Below are the code and all the weights of a small trained network. Each question names an input and a target symbol and asks about switching units off, where a switched-off unit gives its printed mean instead of its output.

import numpy as np


def w(rows, s, z=0):
    codes = np.array(rows[::2]) - 128.0
    scale = np.full(codes.shape[1], s)
    scale[-1] = z or s
    return codes * scale


def norm(h):
    return h / np.sqrt((h * h).mean(-1, keepdims=True) + 1e-5)


def f(y):
    return np.maximum(y, 0)


def softmax(a):
    e = np.exp(a - a.max(-1, keepdims=True))
    return e / e.sum(-1, keepdims=True)


def log_softmax(a):
    a = a - a.max(-1, keepdims=True)
    return a - np.log(np.exp(a).sum(-1, keepdims=True))


def net(x, mask):
    ids = ['βηλπστφ'.index(c) for c in x.split()]
    T = len(ids)
    res = E[ids] + P[:T]
    u = 0
    for l in range(3):
        r = norm(res)
        for j in range(2):
            rows = slice(3 * j, 3 * j + 3)
            q, k, v = (r @ M[l][rows].T for M in (Q, K, V))
            z = softmax(np.where(np.tri(T) > 0, q @ k.T / 3**0.5, -1e9)) @ v
            o = O[l][rows]
            res = res + np.where(mask[u + j], z, o[:, -1]) @ o[:, :-1]
        u += 2
        y = f(norm(res) @ A[l][:, :-1].T + A[l][:, -1])
        res = res + np.where(mask[u : u + 8], y, B[l][:, -1]) @ B[l][:, :-1]
        u += 8
    return log_softmax(norm(res)[-1] @ U[:, :-1].T + U[:, -1])


Q, K, V, O, A, B = {}, {}, {}, {}, {}, {}
E = w([
[96,165,162,156,79,41,167,167],'β',
[138,178,124,166,140,120,251,153],'η',
[10,200,119,76,147,102,145,150],'λ',
[132,93,223,41,136,160,199,48],'π',
[55,192,102,41,179,227,185,95],'σ',
[141,20,170,69,160,67,138,127],'τ',
[160,117,38,66,178,140,146,155],'φ',
],0.002)
P = w([
[116,156,130,164,21,67,23,83],'0',
[48,173,231,45,17,179,99,248],'1',
[176,141,93,135,42,146,157,71],'2',
[125,144,225,72,108,155,171,236],'3',
[117,163,99,149,144,3,88,30],'4',
[131,10,62,147,106,205,34,112],'5',
[149,122,76,152,167,103,166,75],'6',
[149,107,171,88,247,137,143,195],'7',
[136,112,79,177,212,56,159,55],'8',
],0.0024)
Q[0] = w([
[138,138,200,100,157,128,159,216],'L0H1',
[91,155,69,128,201,17,254,55],'L0H1',
[153,157,133,94,76,124,150,74],'L0H1',
[129,128,180,137,97,165,93,168],'L0H2',
[119,135,190,124,76,181,59,207],'L0H2',
[125,108,88,132,124,151,91,132],'L0H2',
],0.0067)
K[0] = w([
[85,175,194,164,150,61,100,122],'L0H1',
[146,87,116,111,254,119,129,101],'L0H1',
[139,98,121,88,152,153,80,161],'L0H1',
[109,162,161,137,57,108,124,116],'L0H2',
[105,167,147,150,45,141,115,126],'L0H2',
[154,130,124,142,63,136,166,131],'L0H2',
],0.0079)
V[0] = w([
[100,82,252,121,109,133,100,14],'L0H1',
[157,28,132,106,120,37,122,193],'L0H1',
[61,145,77,102,189,160,84,171],'L0H1',
[65,115,216,199,54,119,140,215],'L0H2',
[39,126,112,119,115,47,101,149],'L0H2',
[92,141,102,155,115,164,103,197],'L0H2',
],0.0025)
O[0] = w([
[57,68,141,108,206,159,220,39,88],'L0H1',
[121,150,5,16,98,79,168,114,83],'L0H1',
[125,196,121,189,102,187,145,109,57],'L0H1',
[133,75,111,191,223,139,186,148,197],'L0H2',
[161,127,27,145,166,174,150,173,254],'L0H2',
[148,164,108,115,172,155,154,111,117],'L0H2',
],0.0027,0.00094)
A[0] = w([
[80,82,229,105,99,136,158,177,110],'L0N1',
[141,42,219,2,164,117,131,97,225],'L0N2',
[77,123,123,146,42,50,143,122,246],'L0N3',
[110,86,202,184,136,182,98,159,139],'L0N4',
[167,76,85,36,99,143,111,229,46],'L0N5',
[99,178,80,150,180,101,137,122,25],'L0N6',
[101,157,199,216,115,122,180,84,97],'L0N7',
[147,140,122,149,176,157,140,93,254],'L0N8',
],0.0026,0.00062)
B[0] = w([
[177,139,39,109,198,153,107,171,227],'L0N1',
[149,211,64,221,97,155,158,219,245],'L0N2',
[199,104,99,111,203,178,104,191,254],'L0N3',
[161,108,54,43,171,85,88,208,183],'L0N4',
[57,130,253,147,186,232,153,59,227],'L0N5',
[99,72,145,220,84,189,124,169,212],'L0N6',
[126,133,179,124,198,172,63,90,228],'L0N7',
[161,46,149,114,97,34,61,155,199],'L0N8',
],0.0022,0.0016)
Q[1] = w([
[140,8,83,137,144,159,65,109],'L1H1',
[120,132,80,184,23,106,98,3],'L1H1',
[118,75,115,162,64,142,95,61],'L1H1',
[172,108,68,83,102,139,120,128],'L1H2',
[150,146,87,134,115,95,139,100],'L1H2',
[99,108,128,136,151,121,140,169],'L1H2',
],0.0049)
K[1] = w([
[166,142,116,148,2,181,211,71],'L1H1',
[140,107,139,117,120,214,171,221],'L1H1',
[136,107,137,117,33,200,168,164],'L1H1',
[166,165,113,115,130,104,92,113],'L1H2',
[161,116,104,96,137,132,132,114],'L1H2',
[91,133,168,126,169,158,130,147],'L1H2',
],0.0061)
V[1] = w([
[214,64,152,121,74,78,150,99],'L1H1',
[86,166,144,186,119,50,161,162],'L1H1',
[71,99,33,120,131,85,2,189],'L1H1',
[120,120,196,86,197,158,190,127],'L1H2',
[94,142,172,106,128,138,154,157],'L1H2',
[171,98,90,111,130,105,102,130],'L1H2',
],0.0034)
O[1] = w([
[72,118,199,135,94,45,168,133,9],'L1H1',
[129,51,85,156,3,190,177,168,199],'L1H1',
[162,62,119,145,114,144,76,22,252],'L1H1',
[142,114,98,141,122,144,91,90,179],'L1H2',
[133,57,112,180,124,184,126,85,147],'L1H2',
[166,195,136,103,114,121,116,164,120],'L1H2',
],0.0034,0.0012)
A[1] = w([
[84,203,128,114,187,211,99,134,244],'L1N1',
[148,252,80,83,87,148,110,147,177],'L1N2',
[183,91,104,139,137,180,180,115,255],'L1N3',
[163,97,152,152,191,147,155,127,201],'L1N4',
[67,55,94,112,186,163,163,158,135],'L1N5',
[120,131,147,94,207,189,107,120,244],'L1N6',
[164,113,198,168,112,71,130,183,180],'L1N7',
[177,94,83,170,111,101,92,112,163],'L1N8',
],0.0031,0.00065)
B[1] = w([
[166,115,132,204,122,53,152,154,224],'L1N1',
[245,96,126,59,134,5,73,138,183],'L1N2',
[35,114,81,133,172,62,68,122,253],'L1N3',
[104,185,180,74,80,78,49,102,218],'L1N4',
[184,125,154,45,105,103,179,25,234],'L1N5',
[135,183,210,170,72,63,162,141,220],'L1N6',
[41,235,135,111,105,104,124,91,172],'L1N7',
[49,201,106,143,170,168,197,181,204],'L1N8',
],0.0022,0.0029)
Q[2] = w([
[220,157,164,144,165,99,106,150],'L2H1',
[150,105,146,126,204,37,145,193],'L2H1',
[85,55,97,146,3,124,136,91],'L2H1',
[188,156,86,111,100,82,95,90],'L2H2',
[110,167,164,113,179,32,143,214],'L2H2',
[60,170,139,155,136,117,166,96],'L2H2',
],0.0033)
K[2] = w([
[78,151,69,184,97,61,35,193],'L2H1',
[113,193,81,244,158,73,186,100],'L2H1',
[238,48,221,58,140,173,252,136],'L2H1',
[112,155,86,117,212,131,83,50],'L2H2',
[112,60,171,58,247,99,168,113],'L2H2',
[192,151,144,60,119,124,100,113],'L2H2',
],0.003)
V[2] = w([
[174,206,25,207,139,29,127,63],'L2H1',
[115,96,212,249,119,113,122,73],'L2H1',
[116,166,204,133,159,124,118,157],'L2H1',
[200,83,158,90,102,79,196,156],'L2H2',
[92,191,91,130,115,66,65,94],'L2H2',
[201,157,87,123,108,166,106,161],'L2H2',
],0.0018)
O[2] = w([
[64,144,161,105,45,251,129,161,253],'L2H1',
[140,171,71,31,106,106,104,90,122],'L2H1',
[141,100,78,168,100,145,144,79,147],'L2H1',
[141,52,101,87,120,243,52,77,126],'L2H2',
[143,88,91,171,189,110,255,159,172],'L2H2',
[115,56,132,110,103,56,149,97,122],'L2H2',
],0.0023,0.0016)
A[2] = w([
[165,96,58,169,131,164,72,173,149],'L2N1',
[169,24,78,93,81,176,148,109,72],'L2N2',
[83,133,152,208,151,94,127,82,147],'L2N3',
[136,145,234,228,100,151,59,75,10],'L2N4',
[164,149,157,68,172,69,97,186,81],'L2N5',
[221,165,140,118,158,129,148,168,173],'L2N6',
[106,104,161,108,1,174,122,216,6],'L2N7',
[157,198,121,127,175,103,75,116,148],'L2N8',
],0.0034,0.0015)
B[2] = w([
[143,158,155,110,154,172,106,103,219],'L2N1',
[104,157,94,164,139,102,143,122,189],'L2N2',
[130,124,171,98,130,162,113,142,244],'L2N3',
[131,55,175,253,142,92,136,136,181],'L2N4',
[133,178,111,167,108,142,119,110,225],'L2N5',
[109,121,107,125,92,111,80,126,244],'L2N6',
[167,41,132,76,132,171,122,177,213],'L2N7',
[181,85,104,107,83,95,149,116,250],'L2N8',
],0.0059,0.0019)
U = w([
[140,31,128,56,100,181,126,204,218],'β',
[52,229,165,144,109,106,150,201,161],'η',
[127,163,107,155,205,253,66,75,2],'λ',
[89,128,228,26,147,117,135,20,188],'π',
[155,68,211,243,127,92,98,98,191],'σ',
[77,62,22,138,148,63,212,72,68],'τ',
[208,162,68,106,47,75,57,105,216],'φ',
],0.0054,0.00026)

Each question gives the input, a string of symbols that net reads in full, and the target symbol t.
The units are the heads (3 rows each of Q, K, V and O) and the neurons (one row each of A and B). Each row of codes is followed by its name. A weight is (code - 128) times the scale printed after its matrix; where a second scale follows, it is the last column's (O, A, B and U).
mask holds one flag per unit, layer by layer, with each layer's heads first. A switched-off unit (its flag False) gives its mean, the last column of its rows in O or B, instead of its output. The means were averaged over made-up inputs and are rounded, as every weight is.
A unit's drop is (log p(t) with every unit on - log p(t) with that unit switched off) / (log p(t) with every unit on - log p(t) with every unit switched off).
The circuit of an input: a set's keep is (log p(t) with only the set's units on - log p(t) with every unit switched off) / (log p(t) with every unit on - log p(t) with every unit switched off). Starting from the 12 units with the biggest drops (on a tie, the unit counted first), units are removed one at a time, each time the one whose removal leaves the highest keep (on an exact tie, the one counted first), for as long as the keep stays at least 0.8.
units of the circuit, in order: the units of the circuit, biggest drop first
most important unit: the unit with the biggest drop
k most important neurons: the k neurons with the biggest drops, biggest first
k most important neurons of layer l: the k neurons of layer l with the biggest drops, biggest first
input η τ λ λ η π λ φ τ, target φ: units of the circuit, in order -> L0H2, L0H1, L0N2
input β π σ η π σ π π β, target π: most important unit -> L0H1
input φ τ β π, target σ: 4 most important neurons -> L0N2, L1N6, L2N4, L0N3
input η π π φ φ η η τ, target σ: 3 most important neurons of layer 0 -> L0N5, L0N2, L0N3
input β β η σ β η η π, target τ: 2 most important neurons of layer 1 -> L1N5, L1N3
input η β η η η φ π, target φ: units of the circuit, in order -> L0H2, L0N2, L0N5
input η σ η σ η λ η η η, target η: 2 most important neurons of layer 2 -> L2N3, L2N7
input φ β η η, target σ: units of the circuit, in order -> L1H1, L2N4
input β σ η, target σ: units of the circuit, in order -> L0H1, L0N7, L2N4
input η η β φ λ φ λ, target φ: units of the circuit, in order -> L0H1, L1N2
input η λ η λ φ η π η λ, target π: 2 most important neurons -> L2N3, L0N2
input η φ σ φ λ η φ β λ, target φ: 2 most important neurons -> L1N2, L2N8
input λ σ η η β η σ τ, target τ: 4 most important neurons -> L1N5, L2N2, L0N2, L0N3
input φ φ λ π η λ λ σ, target β: most important neuron -> L2N7
input β β β β β φ η τ, target τ: 2 most important neurons of layer 0 -> L0N2, L0N5
input λ λ β τ η η λ, target λ: units of the circuit, in order -> L0H1, L2N1, L1H1
input η τ η, target τ: units of the circuit, in order -> L0H1, L0H2, L1N3
input β σ λ, target σ: units of the circuit, in order -> L0H1, L2N4
input λ η β η, target λ: 2 most important neurons -> L2N1, L2N8
input β η π η, target τ: most important unit -> L1H1
input τ η η φ, target π: 2 most important neurons -> L0N5, L1N5
input η η β η τ λ, target τ: 2 most important neurons -> L1N5, L2N2
input η λ τ η η τ, target π: 2 most important neurons of layer 0 -> L0N5, L0N3
input η β η φ τ β, target β: 2 most important neurons -> L2N7, L1N3
input β σ φ η φ η φ φ, target σ: 2 most important neurons -> L0N5, L2N4
input τ λ π, target τ: 2 most important neurons -> L0N2, L0N5
input η η β λ λ λ φ, target φ: units of the circuit, in order -> L0H2
input φ η η π η β, target β: units of the circuit, in order -> L1H1, L2N7
